How the states are linked:
b: z803->z180, z327->z313, z77->z637, z214->z959, z485->z155, z213->z935, z658->z327, z716->z561, z143->z622, z637->z151, z180->z6, z151->z93, z288->z533, z642->z668, z312->z616, z61->z294, z614->z157, z959->z206, z403->z658, z950->z312, z732->z5, z601->z77, z793->z820, z533->z642, z538->z151, z476->z542, z595->z870, z877->z950, z820->z101, z780->z284, z852->z532, z351->z137, z272->z25, z211->z844, z101->z6, z472->z6, z935->z206, z6->z879, z546->z595, z313->z438, z206->z143, z586->z340, z5->z27, z105->z709, z192->z596, z573->z793, z27->z209, z93->z176, z622->z303, z596->z35, z981->z745, z26->z180, z193->z472, z176->z614, z438->z312, z127->z213, z973->z877, z137->z214, z294->z206, z824->z992, z65->z601, z25->z428, z777->z151, z879->z793, z244->z573, z616->z532, z856->z777, z155->z193, z340->z65, z687->z288, z284->z27, z745->z716, z870->z687, z561->z272, z668->z687, z709->z824, z868->z868, z992->z601, z542->z538, z35->z687, z532->z211, z209->z26, z494->z494, z844->z820, z85->z192, z428->z803, z157->z935, z303->z340
g: z803->z27, z327->z532, z77->z596, z214->z622, z485->z6, z213->z687, z658->z852, z716->z868, z143->z709, z637->z35, z180->z973, z151->z596, z288->z403, z642->z327, z312->z950, z61->z137, z614->z213, z959->z303, z403->z157, z950->z155, z732->z340, z601->z192, z793->z745, z533->z658, z538->z856, z476->z93, z595->z533, z877->z438, z820->z950, z780->z494, z852->z820, z351->z206, z272->z180, z211->z973, z101->z272, z472->z573, z935->z601, z6->z244, z546->z288, z313->z211, z206->z494, z586->z77, z5->z538, z105->z538, z192->z213, z573->z716, z27->z294, z93->z935, z622->z214, z596->z546, z981->z272, z26->z351, z193->z793, z176->z586, z438->z844, z127->z870, z973->z616, z137->z143, z294->z214, z824->z732, z65->z85, z25->z780, z777->z732, z879->z573, z244->z561, z616->z472, z856->z192, z155->z879, z340->z637, z687->z532, z284->z214, z745->z25, z870->z642, z561->z803, z668->z313, z709->z777, z868->z244, z992->z5, z542->z176, z35->z595, z532->z101, z209->z868, z494->z856, z844->z877, z85->z127, z428->z351, z157->z65, z303->z992
y: z803->z6, z327->z403, z77->z65, z214->z351, z485->z312, z213->z35, z658->z668, z716->z981, z143->z428, z637->z35, z180->z428, z151->z542, z288->z870, z642->z288, z312->z877, z61->z209, z614->z93, z959->z137, z403->z642, z950->z973, z732->z856, z601->z637, z793->z6, z533->z687, z538->z622, z476->z294, z595->z213, z877->z687, z820->z211, z780->z803, z852->z313, z351->z294, z272->z716, z211->z852, z101->z844, z472->z155, z935->z143, z6->z193, z546->z533, z313->z658, z206->z981, z586->z157, z5->z777, z105->z732, z192->z637, z573->z26, z27->z780, z93->z546, z622->z206, z596->z85, z981->z879, z26->z27, z193->z485, z176->z614, z438->z313, z127->z596, z973->z820, z137->z868, z294->z26, z824->z151, z65->z586, z25->z561, z777->z992, z879->z472, z244->z950, z616->z820, z856->z824, z155->z616, z340->z935, z687->z637, z284->z180, z745->z244, z870->z403, z561->z793, z668->z533, z709->z303, z868->z61, z992->z868, z542->z105, z35->z192, z532->z438, z209->z284, z494->z622, z844->z532, z85->z77, z428->z143, z157->z176, z303->z143

The rows follow the links: the fewer symbols apart two states are, the more alike their rows tend to be.

Some states and rows for them; each showing differs a little:
z476: [447,-216,-754,-46,-210,25,97,-194,351,293,748,-174,-55,-264,-486,36,194,212,-271,767,-386,644,-504,179,418,-156,491,105,1128,-389,-169,194,65,253,379,-340,-237,292,-130,106,-382,-161,202,-412,-63,457,-267,-673,20,186,417,-71,367,117,645,306,47,380,-28,480,347,-186]
z93: [476,-230,-430,-259,-464,-142,-304,-27,272,195,566,-224,-143,-105,-434,-128,346,367,-207,645,-351,710,-421,146,465,-361,521,293,1213,-212,-27,-18,-60,62,389,-371,7,316,63,115,-388,-453,163,-496,-225,208,-559,-640,-35,-156,268,65,375,-9,322,490,27,458,36,409,465,-212]
z981: [350,-536,445,45,-270,-151,-394,322,70,-112,187,445,-101,-528,123,-105,-535,-259,-424,349,59,-272,130,-785,2,-72,-169,-583,113,465,379,394,241,23,-481,76,117,-352,-29,22,-13,364,-398,-410,-217,-404,-58,798,71,-312,-688,-221,785,27,-1065,-176,358,353,522,169,350,193]
z151: [301,-88,-394,222,-194,392,261,-70,695,-329,265,-255,-709,203,-344,-317,-265,-53,-654,303,115,464,-211,-357,765,102,561,793,656,-367,299,-190,256,292,-15,-305,156,-210,-564,-255,-359,-168,-40,-120,-138,395,-178,-357,45,556,-387,22,-116,121,293,145,-234,-149,287,526,880,-64]
z622: [-565,-257,-655,264,263,332,465,124,-98,585,188,764,280,107,200,36,344,-252,283,-119,134,425,-15,-286,-242,60,-354,-275,-1119,353,-223,133,-225,635,386,-27,-281,206,135,-280,-204,229,-179,-106,-448,193,157,-360,-786,296,867,332,288,244,-413,134,302,-244,-37,356,182,310]
z777: [-218,-60,-13,424,230,499,455,227,634,-433,-22,-509,-657,349,-224,-476,-426,-85,-412,-160,262,196,-94,-237,648,454,205,712,-224,-207,181,-107,239,279,-180,-140,350,-921,-750,-390,-385,94,-183,84,-221,204,318,120,-138,694,-542,-162,-224,294,242,-198,-458,-525,163,409,594,113]
z5: [-227,-31,-64,334,432,466,564,128,578,-126,-80,-631,-628,297,-187,-356,-450,11,-214,11,137,148,111,45,504,663,172,626,-41,-214,23,-116,262,228,-167,-88,126,-1044,-658,-420,-296,288,-138,99,-89,172,375,-1,61,716,-387,-287,-185,288,394,-276,-564,-480,-67,269,592,8]
z856: [-89,-77,-168,324,249,363,495,120,577,-252,-186,-360,-678,365,35,-449,-430,-252,-337,-89,362,292,101,-396,519,438,52,596,-426,-156,198,-310,286,363,-243,-137,229,-617,-547,-541,-217,84,-219,97,-155,281,300,13,-176,789,-373,18,-232,237,60,-183,-487,-629,322,314,822,23]
z973: [315,860,61,-176,-533,161,98,-624,-313,-219,251,-102,243,-313,-55,588,41,21,-201,-68,-741,-75,121,373,423,-300,388,-129,207,-359,332,476,-470,257,139,318,-308,523,817,273,477,106,67,286,323,266,153,-18,670,-677,487,318,-260,-358,475,-451,317,-216,50,-158,223,24]
z642: [-207,68,642,410,364,-317,-649,384,-1,5,-211,-612,-58,-235,-167,79,-6,-132,488,1,621,77,-114,168,-306,34,-654,-231,-252,-522,131,-428,164,-652,-577,-122,650,200,-235,122,-253,-600,555,174,-219,300,-1,250,-450,284,-400,126,22,-43,105,266,-516,-4,125,-887,-847,-201]
z438: [-87,800,526,-97,-685,224,83,-402,-13,-396,108,-438,145,-322,-301,472,81,83,135,-404,-450,-232,141,489,483,-186,159,173,-75,-489,553,544,-719,251,206,106,24,500,792,418,-181,-2,362,124,110,337,181,36,405,-804,273,342,6,-155,424,-284,68,-232,23,-686,-150,304]
z595: [476,55,-115,519,17,-244,-355,-151,271,-191,-104,117,-109,-313,60,297,119,-467,-178,161,753,-46,-390,-497,-427,-223,-197,2,195,-399,223,-607,644,-447,-531,-365,127,1082,-571,29,149,-681,456,256,135,408,-553,-127,-154,463,-463,213,-214,-155,8,489,201,216,364,-261,-272,-374]
z214: [-690,-202,-743,288,314,157,666,-76,-183,756,336,761,604,-7,107,296,462,-103,397,-13,-12,-62,-195,-2,-544,92,-253,-416,-677,287,-367,212,-73,497,552,61,-513,331,49,27,-168,259,10,-140,-149,155,89,-450,-450,152,913,119,199,266,-11,142,474,72,-352,309,-349,232]
z780: [192,-360,-327,-341,615,-344,413,-129,-18,873,-579,-598,12,0,695,-102,-431,-203,208,290,-212,-181,514,428,-428,296,-577,-438,-232,416,-772,-279,377,243,-358,-9,-464,-364,234,-327,201,513,-137,-127,442,65,468,159,334,25,428,-66,131,-11,10,-469,-339,-152,62,-411,401,-122]
z143: [-629,-388,-462,223,127,234,370,248,-117,509,124,840,312,185,169,-34,375,-175,274,-220,153,184,22,-422,-314,82,-389,-248,-1049,564,-99,338,-267,581,521,66,-191,58,197,-222,-263,177,-361,-252,-503,-41,62,-221,-737,108,654,278,430,320,-604,161,299,-38,-14,292,-26,450]
z601: [-484,-95,87,-634,-286,52,291,-5,-77,-422,-711,599,-76,751,240,-224,532,219,96,-832,320,-599,345,-288,-297,40,205,788,-328,713,9,-369,-52,38,534,-62,-240,-123,-56,-71,38,-226,-231,76,103,-831,-527,-232,107,-372,-169,149,-597,21,-315,232,-69,-89,-283,242,-69,383]
z546: [515,14,-119,380,-8,-322,-420,-68,246,-9,83,-28,-227,-273,-112,261,103,-326,-62,389,620,169,-417,-328,-265,-320,-128,58,503,-467,223,-550,636,-508,-358,-415,142,990,-570,70,-1,-727,479,97,5,544,-595,-257,-188,424,-432,234,-17,-108,72,580,38,343,287,-324,-281,-354]
z573: [394,-102,228,217,318,-152,-586,276,-366,-261,121,307,63,2,159,-115,-550,-31,-414,380,-141,-39,-113,-336,-7,23,80,-776,361,151,-101,167,254,-533,-703,325,328,-505,-220,94,694,390,-289,96,51,-492,271,875,98,218,-598,-792,67,-263,-477,-177,400,274,-42,516,-199,-468]
z312: [363,927,-23,151,-342,283,-157,-490,-547,-446,302,162,272,62,-60,461,202,98,-292,-108,-676,291,-114,255,483,-365,564,-127,92,-488,318,414,-508,25,165,474,-67,646,567,164,817,-71,94,578,97,246,208,-146,325,-286,527,157,-494,-435,472,-254,458,-174,-56,106,-117,-253]
z668: [-258,198,808,300,167,-203,-517,277,111,-41,-170,-688,-50,-379,-256,118,-28,-67,505,-114,492,10,-74,264,-142,-5,-603,-123,-320,-554,244,-258,10,-614,-426,-229,612,171,-61,215,-277,-580,545,172,-155,333,-16,350,-323,69,-412,281,65,70,151,41,-548,-61,155,-1042,-742,11]
z793: [642,-18,394,72,135,-285,-904,270,-534,-391,-10,120,-41,-62,298,-215,-578,-65,-378,451,-284,146,51,-461,205,-51,-9,-735,126,157,99,60,167,-484,-743,431,419,-437,29,-43,733,312,-398,161,4,-398,293,931,10,-8,-425,-594,116,-355,-732,-236,275,153,213,231,37,-380]
z288: [42,74,361,583,304,-385,-647,264,185,44,-178,-356,-61,-390,-142,101,-44,-306,344,208,709,85,-294,-67,-395,-115,-530,-138,-116,-528,148,-446,455,-715,-485,-196,523,620,-392,40,-132,-714,546,177,-118,416,-247,118,-456,411,-485,249,-36,-36,60,303,-289,172,222,-683,-648,-233]
z351: [-579,-288,-765,210,343,109,620,-136,-129,833,351,697,606,2,36,299,450,-124,398,7,-5,-235,-207,94,-721,107,-238,-550,-421,328,-526,272,-41,505,503,18,-591,280,16,27,-42,362,-20,-191,-6,143,78,-393,-219,62,905,-45,171,279,58,155,465,245,-415,277,-328,115]

Each walk starts at a row. The symbols on each line, taken left to right, move it on to the next state.
Each answer is a row, close to the row of the state it stands for.
[-48,-567,-347,-306,306,-194,366,-53,-123,895,-303,208,379,-89,698,-127,-132,-278,354,104,-110,-21,348,-3,-501,141,-677,-630,-660,739,-607,118,64,524,-51,37,-539,-74,461,-248,-24,595,-270,-362,105,-31,326,144,-93,-202,709,116,598,160,-600,-204,136,14,190,-157,272,222]
b b g y b y: [29,654,435,-259,-838,259,154,-418,-23,-341,291,-281,105,-426,-250,500,-13,41,-118,-367,-572,-241,214,359,489,-298,317,146,88,-351,566,590,-557,425,246,103,-188,458,849,346,-108,111,160,41,146,201,90,78,625,-960,243,429,49,-236,323,-424,71,-148,149,-454,138,345]
b g y b: [240,796,-37,29,-652,225,62,-582,-164,-407,352,46,198,-269,-146,606,131,-31,-174,-181,-545,65,-55,253,418,-367,476,30,113,-463,533,518,-459,211,185,255,-219,890,695,289,227,-45,230,353,251,408,-32,-181,583,-701,382,391,-301,-233,509,-223,386,-169,56,-243,15,53]
[414,82,-274,96,-366,-164,193,-368,268,-367,-245,533,-154,124,294,270,189,-436,-410,-258,664,-422,-115,-752,-425,-284,183,437,18,40,278,-656,546,-58,-139,-288,-331,1091,-432,-89,309,-541,91,270,367,86,-709,-296,277,209,-462,308,-491,-261,-154,315,409,191,231,31,62,-87]
b b y b b g b: [-404,254,912,111,53,-113,-504,299,15,-97,-211,-718,33,-412,-359,48,-36,107,587,-246,311,-88,79,557,-8,58,-608,-102,-289,-534,275,-84,-318,-533,-303,-170,634,15,161,233,-397,-472,505,50,-178,151,108,405,-236,-206,-278,271,160,45,191,-91,-583,-193,53,-1120,-744,155]
g b y g b: [233,684,394,-195,-727,203,-27,-363,-231,-403,321,-146,170,-279,-95,436,-154,70,-159,-205,-659,-57,107,304,575,-276,440,-31,113,-405,555,702,-635,225,161,298,-66,423,934,404,200,170,54,212,211,180,130,200,563,-850,247,235,-4,-299,268,-487,221,-145,151,-348,166,271]
[466,-240,-486,12,-214,214,60,15,513,5,505,-505,-444,-35,-481,-317,-59,239,-420,537,-265,801,-342,66,802,-80,550,449,903,-451,126,123,0,183,120,-321,165,-236,-261,-100,-475,-163,11,-404,-168,443,-46,-432,-59,375,35,15,325,201,480,237,-116,105,158,522,745,-171]
g y b y y: [385,-304,-220,-617,-446,-188,-505,120,6,177,355,-250,8,5,-231,-259,457,565,24,472,-506,636,-223,336,360,-420,427,310,1167,-10,-88,15,-384,3,605,-344,-59,151,310,169,-435,-392,48,-533,-105,-23,-509,-605,-41,-497,395,6,363,-5,244,406,-30,464,-105,227,285,-109]
b g g y b: [45,35,-117,-271,-411,-40,335,-333,211,-606,-631,581,-327,459,287,-26,330,-128,-299,-695,521,-512,89,-621,-435,-138,230,825,-104,369,216,-564,282,-24,199,-219,-357,569,-310,-177,199,-483,-58,291,240,-337,-708,-287,219,31,-515,346,-722,-152,-220,244,92,57,64,98,47,116]
[390,556,-46,246,464,-73,-732,10,-863,-286,-41,186,208,511,276,-78,72,52,-110,221,-363,627,-235,121,325,-131,137,-433,-120,-234,-276,-159,-168,-475,-328,556,318,79,136,-21,1139,-65,-143,650,-47,-109,411,226,-147,331,395,-391,-633,-433,107,-147,289,-135,-20,365,-394,-656]
g g g g g g: [-428,-207,-896,140,474,42,768,-253,-79,850,496,434,485,-53,-122,477,348,60,366,232,-281,-193,-273,329,-547,131,31,-286,131,146,-657,235,96,393,453,11,-631,169,-169,110,-120,448,188,-189,188,170,5,-566,34,79,680,-223,59,212,494,198,361,251,-608,289,-192,-33]
g g y g b: [-114,-316,-515,64,418,60,409,-81,-69,742,-437,59,70,275,662,-210,-53,-354,284,30,74,386,309,-97,-143,177,-680,-346,-1081,364,-477,-252,70,579,-86,4,-288,4,199,-564,39,255,-252,-91,-201,306,479,-58,-460,310,836,390,189,173,-459,-171,-127,-375,373,-58,570,173]
[544,-499,395,-238,-330,-224,-207,185,265,82,-20,-94,-122,-665,215,-71,-852,-231,-368,338,-12,-415,320,-476,-67,17,-142,-453,188,467,199,309,317,215,-528,-49,-108,-305,220,36,-130,493,-278,-532,144,-231,86,764,493,-495,-538,-178,736,-71,-793,-379,152,288,577,-297,465,208]
y b b g b: [602,149,126,25,528,-250,-727,60,-816,-38,-201,49,123,286,468,-135,-362,-47,-81,362,-425,357,78,11,94,-40,-60,-812,2,37,-350,-83,82,-601,-612,558,185,-345,244,-112,1037,374,-228,462,48,-302,501,550,-14,171,102,-498,-305,-377,-250,-333,205,-73,69,252,-113,-575]
y b y g y: [427,379,72,240,480,-180,-782,110,-822,-280,-99,261,137,451,359,-165,-72,-18,-82,303,-280,559,-197,24,141,-88,84,-675,-45,-90,-218,-172,-118,-579,-482,561,406,-120,44,-92,1087,15,-266,579,-126,-255,381,388,-210,337,90,-557,-506,-465,-30,-140,267,-52,-22,399,-421,-678]
[-811,-212,-482,347,102,352,470,105,-192,374,428,1077,435,84,-150,192,602,-68,372,-204,171,-19,-250,-290,-465,34,-222,-337,-796,329,-102,337,-221,473,642,69,-258,263,3,80,-184,140,-113,-128,-428,39,17,-322,-640,33,648,106,250,353,-250,305,465,65,-308,374,-329,449]
g b b g b: [136,76,-318,-168,-303,-30,440,-310,189,-519,-608,618,-270,406,382,104,268,-183,-383,-508,606,-580,116,-713,-475,-122,175,734,-140,349,187,-592,440,-20,106,-190,-401,634,-435,-235,328,-367,-102,275,347,-261,-643,-281,308,116,-464,326,-648,-164,-296,286,132,15,91,232,258,55]
g y y b: [237,55,-270,-175,-293,-174,323,-499,267,-444,-419,627,-257,334,338,107,252,-205,-407,-336,684,-528,-72,-638,-471,-239,144,647,119,215,157,-673,527,-99,-25,-250,-366,866,-386,-119,253,-487,115,238,280,-132,-736,-306,305,111,-522,352,-616,-263,-161,355,254,93,69,167,59,-76]
[-693,-15,85,354,93,584,645,283,554,-547,-35,-1,-449,393,-467,-324,-212,59,-210,-456,343,-258,-8,-256,320,540,304,761,-292,56,225,69,81,176,55,13,229,-1005,-722,-236,-492,267,-216,-27,-269,-127,215,126,-126,553,-686,-205,-271,404,126,-56,-225,-492,-216,441,187,316]
g y y y b: [-649,-96,38,302,18,256,558,23,345,-133,564,531,175,-349,-646,374,-73,107,-191,-64,121,-867,-302,-240,-415,304,294,27,416,49,56,556,218,127,220,2,-188,-447,-739,305,-332,412,80,-220,192,-248,-113,158,329,144,-643,-452,96,319,275,110,415,321,-730,487,-469,194]
y b g y b: [-876,-186,-506,382,164,322,689,-33,-91,387,495,1023,552,-106,-367,479,475,39,195,-97,69,-406,-325,-172,-656,77,-38,-271,-365,243,-180,493,-60,379,600,-13,-369,165,-256,242,-238,190,-5,-173,-152,-25,-28,-320,-256,85,403,-78,179,369,-14,272,595,239,-631,413,-556,237]
[-154,644,705,-187,-645,111,-57,-208,40,-353,205,-542,90,-495,-410,425,-26,26,154,-466,-402,-221,196,475,452,-290,98,105,-136,-505,584,568,-671,85,152,165,66,503,786,402,-246,-65,295,86,113,242,71,168,383,-935,58,483,130,-92,356,-328,-125,-243,147,-841,-156,426]
y g g g y g: [-179,612,548,-270,-714,133,159,-322,1,-258,203,-405,59,-473,-304,425,60,120,37,-445,-399,-215,213,502,455,-218,195,145,-8,-365,597,587,-630,227,265,153,-56,306,884,408,-274,45,243,6,122,199,134,126,503,-871,180,460,118,-52,309,-389,-157,-290,150,-580,-14,370]
g b b g b: [463,371,26,305,591,-128,-753,97,-942,-235,-186,192,190,514,353,-206,-45,31,-44,291,-208,562,-147,65,218,-62,-1,-641,-160,-66,-278,-186,-22,-546,-513,638,417,-161,116,-130,1076,15,-168,583,-96,-263,385,377,-304,405,155,-490,-565,-382,-80,-122,236,-72,12,463,-287,-679]
